Here is a tiny trained network, its code and every weight. The questions are about switching its units off for an input and a target symbol, where a switched-off unit gives its printed mean instead of its output.

import numpy as np


def w(rows, s, z=0):
    codes = np.array(rows[::2]) - 128.0
    scale = np.full(codes.shape[1], s)
    scale[-1] = z or s
    return codes * scale


def norm(h):
    return h / np.sqrt((h * h).mean(-1, keepdims=True) + 1e-5)


def f(y):
    return y / 2 * (1 + np.tanh(0.7978845608 * (y + 0.044715 * y**3)))


def softmax(a):
    e = np.exp(a - a.max(-1, keepdims=True))
    return e / e.sum(-1, keepdims=True)


def log_softmax(a):
    a = a - a.max(-1, keepdims=True)
    return a - np.log(np.exp(a).sum(-1, keepdims=True))


def net(x, mask):
    ids = ['ΔΞΠβζημφ'.index(c) for c in x.split()]
    T = len(ids)
    res = E[ids] + P[:T]
    r = norm(res)
    for j in range(2):
        rows = slice(2 * j, 2 * j + 2)
        q, k, v = (r @ M[0][rows].T for M in (Q, K, V))
        z = softmax(np.where(np.tri(T) > 0, q @ k.T / 2**0.5, -1e9)) @ v
        o = O[0][rows]
        res = res + np.where(mask[j], z, o[:, -1]) @ o[:, :-1]
    y = f(norm(res) @ A[0][:, :-1].T + A[0][:, -1])
    res = res + np.where(mask[2:10], y, B[0][:, -1]) @ B[0][:, :-1]
    return log_softmax(norm(res)[-1] @ U[:, :-1].T + U[:, -1])


Q, K, V, O, A, B = {}, {}, {}, {}, {}, {}
E = w([
[140,156,233,232,75,109,174],'Δ',
[141,121,155,55,197,107,81],'Ξ',
[58,53,144,198,94,109,167],'Π',
[167,114,155,149,128,100,64],'β',
[109,90,91,105,101,177,152],'ζ',
[164,61,142,158,225,151,249],'η',
[41,62,106,162,107,186,227],'μ',
[147,111,111,87,175,157,129],'φ',
],0.017)
P = w([
[82,214,128,105,146,113,86],'0',
[122,140,171,53,234,81,136],'1',
[82,212,124,107,151,111,78],'2',
[195,111,73,183,239,119,149],'3',
[93,202,117,114,135,118,73],'4',
[255,54,84,106,176,69,119],'5',
],0.0084)
Q[0] = w([
[10,32,87,136,38,193,179],'h1',
[180,170,41,39,146,252,114],'h1',
[152,145,99,187,76,98,89],'h2',
[34,36,122,161,68,124,173],'h2',
],0.011)
K[0] = w([
[54,77,111,141,105,173,191],'h1',
[164,119,67,19,150,247,104],'h1',
[110,161,178,172,104,80,106],'h2',
[83,89,101,145,101,119,177],'h2',
],0.013)
V[0] = w([
[80,139,160,110,75,178,122],'h1',
[254,113,164,173,82,21,138],'h1',
[114,66,117,182,220,191,93],'h2',
[108,209,198,243,163,117,134],'h2',
],0.0061)
O[0] = w([
[254,194,193,174,149,123,89,158],'h1',
[53,150,115,146,209,95,198,121],'h1',
[148,207,235,89,230,156,67,164],'h2',
[207,121,80,20,47,201,24,255],'h2',
],0.0075,0.0041)
A[0] = w([
[255,14,141,145,127,135,121,188],'n1',
[92,66,60,53,183,126,225,169],'n2',
[133,198,97,139,125,18,60,90],'n3',
[194,161,134,135,59,197,154,67],'n4',
[72,196,171,121,196,184,132,252],'n5',
[177,96,14,77,79,170,93,217],'n6',
[198,165,163,65,137,200,121,4],'n7',
[252,93,223,122,156,85,161,142],'n8',
],0.0091,0.0032)
B[0] = w([
[104,120,80,2,179,122,53,250],'n1',
[215,78,156,158,126,35,192,190],'n2',
[156,131,105,135,176,211,155,151],'n3',
[172,116,104,65,166,116,141,249],'n4',
[95,156,132,167,52,91,182,199],'n5',
[76,140,196,237,145,98,220,184],'n6',
[123,100,66,151,126,92,120,171],'n7',
[147,46,92,121,159,107,135,254],'n8',
],0.01,0.0071)
U = w([
[138,60,230,205,182,56,240,101],'Δ',
[147,36,36,86,189,121,86,127],'Ξ',
[55,113,93,97,106,214,228,188],'Π',
[89,76,198,178,91,131,65,237],'β',
[121,155,113,224,236,208,140,173],'ζ',
[62,160,1,179,84,61,149,42],'η',
[233,192,106,169,74,108,136,138],'μ',
[60,240,177,68,185,71,142,4],'φ',
],0.01,0.0018)

Each question gives the input, a string of symbols that net reads in full, and the target symbol t.
The units are the heads (2 rows each of Q, K, V and O) and the neurons (one row each of A and B). Each row of codes is followed by its name. A weight is (code - 128) times the scale printed after its matrix; where a second scale follows, it is the last column's (O, A, B and U).
mask holds one flag per unit, heads first, then neurons. A switched-off unit (its flag False) gives its mean, the last column of its rows in O or B, instead of its output. The means were averaged over made-up inputs and are rounded, as every weight is.
A unit's drop is (log p(t) with every unit on - log p(t) with that unit switched off) / (log p(t) with every unit on - log p(t) with every unit switched off).
The circuit of an input: a set's keep is (log p(t) with only the set's units on - log p(t) with every unit switched off) / (log p(t) with every unit on - log p(t) with every unit switched off). Starting from all 10 units, units are removed one at a time, each time the one whose removal leaves the highest keep (on an exact tie, the one counted first), for as long as the keep stays at least 0.8.
circuit, biggest first: the units of the circuit, biggest drop first
k most important neurons: the k neurons with the biggest drops, biggest first
which heads matter: for each layer, one digit per head in row order, 1 if its drop is at least 0.15 and else 0, layers parted by /
drop when u is switched off: that unit's drop, to one decimal
input Π Δ μ μ Ξ, target φ: circuit, biggest first	(n5, n8, n1, n2)
input ζ Π ζ μ, target Δ: circuit, biggest first	(n2)
input η φ Δ Δ ζ Π, target Δ: circuit, biggest first	(h1, n2)
input β η Π φ η, target Δ: which heads matter	00
input ζ η φ, target η: which heads matter	11
input Π β μ ζ, target Δ: which heads matter	00
input ζ Π β φ, target Δ: which heads matter	10
input Π ζ β, target ζ: which heads matter	00
input Δ ζ φ ζ η, target Δ: which heads matter	01
input β β Δ Ξ, target Δ: which heads matter	10
input μ Δ η Π Δ ζ, target Δ: 2 most important neurons	(n6, n2)
input ζ Π φ ζ μ β, target Δ: which heads matter	11
input μ Δ Δ η Ξ Π, target Δ: 2 most important neurons	(n2, n4)
input Δ ζ Δ φ, target Δ: which heads matter	00
input ζ Δ φ β, target Δ: 2 most important neurons	(n2, n1)
input Δ β Π Δ Δ, target μ: drop when n3 is switched off	0.0
input Π Δ η μ β, target ζ: drop when n3 is switched off	0.4
input μ Δ μ Δ Π Δ, target Ξ: drop when h2 is switched off	0.6
